Below are the code and all the weights of a small trained network. Each question names an input and a class and asks about switching units off, where a switched-off unit gives its printed mean instead of its output.

import numpy as np


def w(rows, s, z=0):
    codes = np.array(rows[::2]) - 128.0
    scale = np.full(codes.shape[1], s)
    scale[-1] = z or s
    return codes * scale


def f(y):
    return y / 2 * (1 + np.tanh(0.7978845608 * (y + 0.044715 * y**3)))


def log_softmax(a):
    a = a - a.max(-1, keepdims=True)
    return a - np.log(np.exp(a).sum(-1, keepdims=True))


def net(x, mask):
    res = np.array(x, float).reshape(1, 8) / 4 @ E
    y = f(res @ A[0][:, :-1].T + A[0][:, -1])
    res = res + np.where(mask, y, B[0][:, -1]) @ B[0][:, :-1]
    return log_softmax(res[-1] @ U[:, :-1].T + U[:, -1])


A, B = {}, {}
E = w([
[127,127,132],'x0',
[130,126,129],'x1',
[129,128,127],'x2',
[145,249,75],'x3',
[129,129,129],'x4',
[129,129,126],'x5',
[238,132,213],'x6',
[214,79,2],'x7',
],0.006)
A[0] = w([
[79,166,204,111],'neuron 0',
[148,209,113,97],'neuron 1',
[131,173,108,186],'neuron 2',
[126,194,100,96],'neuron 3',
[53,151,180,89],'neuron 4',
[189,117,127,152],'neuron 5',
[139,59,177,135],'neuron 6',
[173,213,121,102],'neuron 7',
[154,95,97,2],'neuron 8',
[146,126,93,6],'neuron 9',
[109,86,132,86],'neuron 10',
[135,95,60,88],'neuron 11',
[98,147,172,55],'neuron 12',
[118,65,156,113],'neuron 13',
[192,83,59,34],'neuron 14',
[118,134,114,165],'neuron 15',
[163,142,208,47],'neuron 16',
[242,119,184,141],'neuron 17',
[103,175,95,157],'neuron 18',
[104,29,138,131],'neuron 19',
[98,150,175,43],'neuron 20',
[56,107,80,153],'neuron 21',
[251,123,104,66],'neuron 22',
[161,78,62,59],'neuron 23',
[80,101,59,186],'neuron 24',
[74,110,95,122],'neuron 25',
],0.015,0.0056)
B[0] = w([
[91,169,14,226],'neuron 0',
[218,34,133,197],'neuron 1',
[151,56,153,202],'neuron 2',
[215,73,115,184],'neuron 3',
[133,164,25,204],'neuron 4',
[62,128,143,184],'neuron 5',
[222,111,122,206],'neuron 6',
[200,49,152,207],'neuron 7',
[128,112,81,128],'neuron 8',
[166,136,96,118],'neuron 9',
[171,83,165,135],'neuron 10',
[102,172,77,190],'neuron 11',
[128,131,36,147],'neuron 12',
[207,57,112,175],'neuron 13',
[111,158,48,207],'neuron 14',
[121,107,181,156],'neuron 15',
[101,217,119,176],'neuron 16',
[126,188,219,254],'neuron 17',
[170,80,181,202],'neuron 18',
[212,57,144,220],'neuron 19',
[134,104,62,148],'neuron 20',
[108,147,255,219],'neuron 21',
[67,188,94,218],'neuron 22',
[127,131,56,197],'neuron 23',
[83,174,157,244],'neuron 24',
[111,117,198,174],'neuron 25',
],0.0093,0.0058)
U = w([
[246,74,138,55],'0',
[137,177,62,16],'1',
[142,194,203,166],'2',
[169,153,161,254],'3',
],0.013,0.0054)

Each question gives the input, the list of numbers given to net, and the class t.
The units are the neurons (one row each of A and B). Each row of codes is followed by its name. A weight is (code - 128) times the scale printed after its matrix; where a second scale follows, it is the last column's (A, B and U).
mask holds one flag per neuron, in row order. A switched-off neuron (its flag False) gives its mean, the last column of its row in B, instead of its output. The means were averaged over made-up inputs and are rounded, as every weight is.
A unit's drop is (log p(t) with every unit on - log p(t) with that unit switched off) / (log p(t) with every unit on - log p(t) with every unit switched off).
The circuit of an input: a set's keep is (log p(t) with only the set's units on - log p(t) with every unit switched off) / (log p(t) with every unit on - log p(t) with every unit switched off). Starting from the 12 units with the biggest drops (on a tie, the unit counted first), units are removed one at a time, each time the one whose removal leaves the highest keep (on an exact tie, the one counted first), for as long as the keep stays at least 0.8.
circuit, biggest first: the units of the circuit, biggest drop first
k most important neurons: the k neurons with the biggest drops, biggest first
drop of u: that unit's drop, to one decimal
input [-1,-4,2,2,-2,-1,8,8], class 1: circuit, biggest first : (neuron 22)
input [6,0,-2,8,-7,-1,8,-1], class 0: 3 most important neurons : (neuron 7; neuron 1; neuron 3)
input [-2,-1,-4,4,-4,-2,1,-6], class 1: circuit, biggest first : (neuron 0; neuron 4)
input [-1,-1,-3,-3,-8,0,6,6], class 3: 2 most important neurons : (neuron 17; neuron 0)
input [-2,-7,-2,5,-4,-2,6,1], class 2: 3 most important neurons : (neuron 17; neuron 22; neuron 19)
input [-5,-4,8,5,5,-8,-6,4], class 2: 2 most important neurons : (neuron 24; neuron 21)
input [3,4,-2,4,4,-7,5,6], class 1: 3 most important neurons : (neuron 22; neuron 14; neuron 21)
input [-5,8,7,6,-6,7,7,2], class 2: 3 most important neurons : (neuron 17; neuron 22; neuron 19)
input [5,-5,-1,1,1,5,5,-5], class 1: 2 most important neurons : (neuron 0; neuron 21)
input [6,5,-2,8,-4,-4,-2,7], class 0: 3 most important neurons : (neuron 1; neuron 7; neuron 3)
input [7,1,-1,-6,2,-6,-8,6], class 2: 2 most important neurons : (neuron 21; neuron 24)
input [8,-1,8,-6,1,-4,-4,-7], class 1: 2 most important neurons : (neuron 0; neuron 4)
input [-7,2,-3,-6,-3,2,1,-6], class 0: drop of neuron 14 : 0.2
input [-5,6,6,1,-6,-7,-2,6], class 1: drop of neuron 20 : 0.0
input [4,0,7,-5,-4,-1,-1,-3], class 0: drop of neuron 13 : 0.2
input [-2,-7,0,-8,-8,-7,1,-6], class 0: circuit, biggest first : (neuron 19)
